Here is a tiny trained network, its code and every weight. The questions are about switching its units off for an input and a class, where a switched-off unit gives its printed mean instead of its output.

import numpy as np


def w(rows, s, z=0):
    codes = np.array(rows[::2]) - 128.0
    scale = np.full(codes.shape[1], s)
    scale[-1] = z or s
    return codes * scale


def f(y):
    return np.maximum(y, 0)


def log_softmax(a):
    a = a - a.max(-1, keepdims=True)
    return a - np.log(np.exp(a).sum(-1, keepdims=True))


def net(x, mask):
    res = np.array(x, float).reshape(1, 5) / 4 @ E
    y = f(res @ A[0][:, :-1].T + A[0][:, -1])
    res = res + np.where(mask, y, B[0][:, -1]) @ B[0][:, :-1]
    return log_softmax(res[-1] @ U[:, :-1].T + U[:, -1])


A, B = {}, {}
E = w([
[134,90,172,179,195,141,181,101,61],'x0',
[87,170,109,96,237,96,116,99,136],'x1',
[148,111,125,82,122,44,114,128,35],'x2',
[200,147,145,72,235,206,93,153,65],'x3',
[142,190,12,110,86,172,192,104,85],'x4',
],0.011)
A[0] = w([
[167,152,125,94,70,109,87,231,117,119],'N0',
[134,195,64,63,178,183,102,128,73,17],'N1',
[55,94,138,167,116,92,186,97,191,55],'N2',
[99,109,109,61,111,34,93,165,5,232],'N3',
[109,199,71,63,141,91,37,164,213,66],'N4',
[250,102,147,85,177,255,67,165,128,221],'N5',
[62,176,36,209,126,32,122,64,138,44],'N6',
[70,196,93,167,137,237,79,77,189,40],'N7',
[129,210,167,94,183,167,117,76,164,149],'N8',
[17,211,72,61,224,81,158,100,166,128],'N9',
[145,89,165,173,134,112,78,143,185,47],'N10',
[98,146,144,203,163,205,93,170,196,103],'N11',
[20,92,134,152,111,104,192,116,158,31],'N12',
[67,149,137,122,201,90,85,115,167,32],'N13',
[134,117,191,144,186,122,33,157,164,40],'N14',
[188,92,211,124,143,92,115,140,187,5],'N15',
[119,103,162,145,89,177,162,156,137,108],'N16',
[207,161,170,105,167,166,112,124,125,8],'N17',
[132,154,58,143,114,193,161,53,124,170],'N18',
[91,76,180,153,155,153,159,48,20,231],'N19',
[182,125,115,76,83,143,80,170,166,66],'N20',
],0.0088,0.003)
B[0] = w([
[111,89,95,214,179,152,163,162,139,163],'N0',
[159,119,84,79,65,97,114,129,109,201],'N1',
[98,101,125,90,139,112,63,137,65,193],'N2',
[226,79,190,142,192,228,93,116,188,237],'N3',
[86,92,32,176,255,79,165,111,83,195],'N4',
[91,103,141,119,135,126,63,198,68,250],'N5',
[163,116,167,99,82,94,63,73,69,204],'N6',
[170,142,197,103,141,93,105,128,169,191],'N7',
[100,97,133,131,141,166,79,102,98,184],'N8',
[117,56,188,169,44,162,216,185,172,223],'N9',
[211,207,111,120,88,123,191,171,137,173],'N10',
[176,68,143,147,174,122,82,72,195,188],'N11',
[143,115,108,92,151,101,84,96,48,186],'N12',
[134,127,152,133,57,142,193,208,136,183],'N13',
[170,185,118,63,99,88,168,200,130,204],'N14',
[189,234,117,131,76,66,168,144,82,180],'N15',
[103,25,107,139,104,94,126,150,169,162],'N16',
[98,79,123,70,115,41,159,63,59,181],'N17',
[200,153,132,99,150,53,186,206,172,196],'N18',
[88,153,75,206,162,83,158,151,173,231],'N19',
[65,120,80,181,124,84,137,150,125,158],'N20',
],0.008,0.014)
U = w([
[126,59,177,149,84,138,200,210,124,254],'0',
[238,226,103,55,77,84,213,176,103,59],'1',
[102,118,145,14,152,64,2,76,15,27],'2',
[224,70,186,127,218,136,77,105,211,90],'3',
[69,138,91,218,245,58,194,134,106,164],'4',
[129,174,176,134,167,130,137,114,140,161],'5',
],0.0081,0.004)

Each question gives the input, the list of numbers given to net, and the class t.
The units are the neurons (one row each of A and B). Each row of codes is followed by its name. A weight is (code - 128) times the scale printed after its matrix; where a second scale follows, it is the last column's (A, B and U).
mask holds one flag per neuron, in row order. A switched-off neuron (its flag False) gives its mean, the last column of its row in B, instead of its output. The means were averaged over made-up inputs and are rounded, as every weight is.
A unit's drop is (log p(t) with every unit on - log p(t) with that unit switched off) / (log p(t) with every unit on - log p(t) with every unit switched off).
The circuit of an input: a set's keep is (log p(t) with only the set's units on - log p(t) with every unit switched off) / (log p(t) with every unit on - log p(t) with every unit switched off). Starting from the 12 units with the biggest drops (on a tie, the unit counted first), units are removed one at a time, each time the one whose removal leaves the highest keep (on an exact tie, the one counted first), for as long as the keep stays at least 0.8.
circuit, biggest first: the units of the circuit, biggest drop first
unit that matters most: the unit with the biggest drop
k most important neurons: the k neurons with the biggest drops, biggest first
drop of u: that unit's drop, to one decimal
input [8,8,-6,2,-4], class 0: 3 most important neurons -> (N9, N13, N4)
input [-5,-6,-3,5,3], class 0: circuit, biggest first -> (N0)
input [-3,5,6,-4,-4], class 3: 3 most important neurons -> (N3, N5, N6)
input [8,4,8,-3,-6], class 3: 2 most important neurons -> (N3, N4)
input [7,-4,-3,-6,-3], class 4: circuit, biggest first -> (N9, N19)
input [-8,7,-5,8,4], class 2: 4 most important neurons -> (N1, N5, N8, N19)
input [-3,0,-6,-3,-7], class 1: circuit, biggest first -> (N10, N15)
input [5,5,7,-8,7], class 2: 4 most important neurons -> (N6, N12, N2, N13)
input [0,7,-2,-6,-1], class 0: 4 most important neurons -> (N9, N13, N5, N17)
input [4,0,-6,-6,-6], class 1: 3 most important neurons -> (N10, N15, N3)
input [-5,-7,-8,-8,-1], class 2: circuit, biggest first -> (N2, N12)
input [2,5,-5,-6,-6], class 1: 2 most important neurons -> (N10, N13)
input [-5,8,-5,0,3], class 0: 4 most important neurons -> (N9, N3, N13, N19)
input [3,-3,-4,6,-5], class 2: unit that matters most -> N5
input [7,-3,-5,-6,-4], class 4: circuit, biggest first -> (N3, N9)
input [8,-1,-3,1,-6], class 4: 2 most important neurons -> (N19, N9)
input [-8,3,8,-3,-8], class 1: 3 most important neurons -> (N15, N14, N10)
input [-8,-7,-6,7,0], class 4: 2 most important neurons -> (N20, N0)
input [-7,0,4,-6,1], class 4: 2 most important neurons -> (N4, N0)
input [-3,2,7,6,-3], class 3: circuit, biggest first -> (N3)
input [6,6,6,-5,-5], class 0: 3 most important neurons -> (N13, N9, N4)
input [8,-7,0,7,2], class 4: 2 most important neurons -> (N19, N9)
input [4,8,7,2,6], class 0: drop of N9 -> 0.9
input [-4,6,-3,-6,-7], class 1: drop of N10 -> 0.4
input [-5,-2,0,5,-3], class 2: drop of N5 -> 0.7
input [8,-2,3,-1,-5], class 4: drop of N18 -> 0.0
input [-3,0,0,-8,-7], class 2: unit that matters most -> N2
